Below is a small trained network, with its code and all its weights. Each question gives an input and a target symbol and asks what happens when units are switched off, that is, made to give their printed mean instead of their output.

import numpy as np


def w(rows, s, z=0):
    codes = np.array(rows[::2]) - 128.0
    scale = np.full(codes.shape[1], s)
    scale[-1] = z or s
    return codes * scale


def f(y):
    return y / 2 * (1 + np.tanh(0.7978845608 * (y + 0.044715 * y**3)))


def softmax(a):
    e = np.exp(a - a.max(-1, keepdims=True))
    return e / e.sum(-1, keepdims=True)


def log_softmax(a):
    a = a - a.max(-1, keepdims=True)
    return a - np.log(np.exp(a).sum(-1, keepdims=True))


def net(x, mask):
    ids = ['βδηλπστω'.index(c) for c in x.split()]
    T = len(ids)
    res = E[ids] + P[:T]
    r = res
    for j in range(2):
        rows = slice(4 * j, 4 * j + 4)
        q, k, v = (r @ M[0][rows].T for M in (Q, K, V))
        z = softmax(np.where(np.tri(T) > 0, q @ k.T / 4**0.5, -1e9)) @ v
        o = O[0][rows]
        res = res + np.where(mask[j], z, o[:, -1]) @ o[:, :-1]
    y = f(res @ A[0][:, :-1].T + A[0][:, -1])
    res = res + np.where(mask[2:18], y, B[0][:, -1]) @ B[0][:, :-1]
    return log_softmax(res[-1] @ U[:, :-1].T + U[:, -1])


Q, K, V, O, A, B = {}, {}, {}, {}, {}, {}
E = w([
[131,122,125],'β',
[125,158,118],'δ',
[142,80,49],'η',
[120,195,110],'λ',
[186,107,141],'π',
[4,58,113],'σ',
[105,192,104],'τ',
[135,149,127],'ω',
],0.028)
P = w([
[118,136,218],'0',
[122,101,8],'1',
[96,136,151],'2',
[110,131,35],'3',
[107,146,43],'4',
[99,157,125],'5',
[99,160,122],'6',
[99,167,115],'7',
[99,170,113],'8',
[99,176,110],'9',
[100,177,108],'10',
[99,181,104],'11',
[98,183,104],'12',
],0.013)
Q[0] = w([
[144,127,184],'head 0',
[252,215,139],'head 0',
[193,122,99],'head 0',
[85,139,189],'head 0',
[107,121,76],'head 1',
[59,99,28],'head 1',
[145,101,62],'head 1',
[214,109,173],'head 1',
],0.012)
K[0] = w([
[170,55,147],'head 0',
[2,55,106],'head 0',
[74,121,156],'head 0',
[176,114,210],'head 0',
[87,55,115],'head 1',
[63,61,152],'head 1',
[191,60,172],'head 1',
[240,78,116],'head 1',
],0.0096)
V[0] = w([
[192,157,104],'head 0',
[244,181,100],'head 0',
[92,182,115],'head 0',
[142,104,117],'head 0',
[87,134,94],'head 1',
[171,86,149],'head 1',
[252,131,149],'head 1',
[139,254,110],'head 1',
],0.0071)
O[0] = w([
[36,85,160,94],'head 0',
[65,96,205,56],'head 0',
[114,93,81,165],'head 0',
[145,133,150,123],'head 0',
[94,83,162,180],'head 1',
[139,193,131,86],'head 1',
[186,235,68,2],'head 1',
[254,112,170,102],'head 1',
],0.0058,0.0084)
A[0] = w([
[115,185,254,97],'neuron 0',
[213,149,136,157],'neuron 1',
[154,122,59,200],'neuron 2',
[99,161,98,234],'neuron 3',
[162,71,135,114],'neuron 4',
[134,103,65,114],'neuron 5',
[140,166,98,32],'neuron 6',
[112,139,114,143],'neuron 7',
[100,100,108,63],'neuron 8',
[97,165,123,123],'neuron 9',
[165,74,149,176],'neuron 10',
[150,132,129,46],'neuron 11',
[152,148,111,20],'neuron 12',
[107,64,102,3],'neuron 13',
[133,56,163,196],'neuron 14',
[96,155,126,141],'neuron 15',
],0.019,0.0067)
B[0] = w([
[162,51,65,155],'neuron 0',
[92,163,164,223],'neuron 1',
[177,121,150,252],'neuron 2',
[150,123,190,238],'neuron 3',
[116,42,65,140],'neuron 4',
[98,114,144,209],'neuron 5',
[88,92,4,156],'neuron 6',
[125,114,164,160],'neuron 7',
[120,136,159,201],'neuron 8',
[156,71,122,160],'neuron 9',
[96,52,125,146],'neuron 10',
[111,109,114,128],'neuron 11',
[91,106,48,143],'neuron 12',
[134,210,139,221],'neuron 13',
[179,131,44,205],'neuron 14',
[148,88,150,172],'neuron 15',
],0.011)
U = w([
[125,98,104,74],'β',
[137,156,147,255],'δ',
[115,68,81,41],'η',
[218,27,114,157],'λ',
[173,166,71,71],'π',
[79,160,114,95],'σ',
[95,74,157,31],'τ',
[177,254,162,185],'ω',
],0.011,0.008)

Each question gives the input, a string of symbols that net reads in full, and the target symbol t.
The units are the heads (4 rows each of Q, K, V and O) and the neurons (one row each of A and B). Each row of codes is followed by its name. A weight is (code - 128) times the scale printed after its matrix; where a second scale follows, it is the last column's (O, A, B and U).
mask holds one flag per unit, heads first, then neurons. A switched-off unit (its flag False) gives its mean, the last column of its rows in O or B, instead of its output. The means were averaged over made-up inputs and are rounded, as every weight is.
A unit's drop is (log p(t) with every unit on - log p(t) with that unit switched off) / (log p(t) with every unit on - log p(t) with every unit switched off).
The circuit of an input: a set's keep is (log p(t) with only the set's units on - log p(t) with every unit switched off) / (log p(t) with every unit on - log p(t) with every unit switched off). Starting from the 12 units with the biggest drops (on a tie, the unit counted first), units are removed one at a time, each time the one whose removal leaves the highest keep (on an exact tie, the one counted first), for as long as the keep stays at least 0.8.
circuit, biggest first: the units of the circuit, biggest drop first
top k neurons: the k neurons with the biggest drops, biggest first
heads that matter: for each layer, one digit per head in row order, 1 if its drop is at least 0.15 and else 0, layers parted by /
drop when u is switched off: that unit's drop, to one decimal
input τ λ τ δ, target λ: circuit, biggest first : (head 1; neuron 13)
input π δ δ τ λ ω, target λ: heads that matter : 11
input ω π δ δ σ δ β λ ω η ω η η, target η: circuit, biggest first : (head 1; neuron 4)
input π σ ω τ σ λ, target λ: top 3 neurons : (neuron 13; neuron 1; neuron 9)
input π π π η λ ω, target λ: circuit, biggest first : (head 0; neuron 0)
input τ π δ, target λ: top neuron : (neuron 0)
input β τ σ, target σ: top 3 neurons : (neuron 13; neuron 2; neuron 8)
input η η β ω β λ τ, target λ: circuit, biggest first : (neuron 13; neuron 9)
input δ σ β σ σ λ τ β π, target π: circuit, biggest first : (head 1; head 0; neuron 6)
input δ η π δ σ π π η δ η, target η: top 3 neurons : (neuron 4; neuron 14; neuron 10)
input τ π δ σ π π, target π: circuit, biggest first : (head 1; neuron 6; head 0)
input π δ π, target δ: circuit, biggest first : (head 1; head 0; neuron 1; neuron 13)
input η π π, target δ: top 3 neurons : (neuron 13; neuron 1; neuron 14)
input π η η, target δ: drop when head 1 is switched off : 1.3
input η β β π τ β ω δ π τ π η, target δ: drop when neuron 13 is switched off : 0.2
input δ σ π π β τ, target τ: drop when neuron 15 is switched off : 0.1
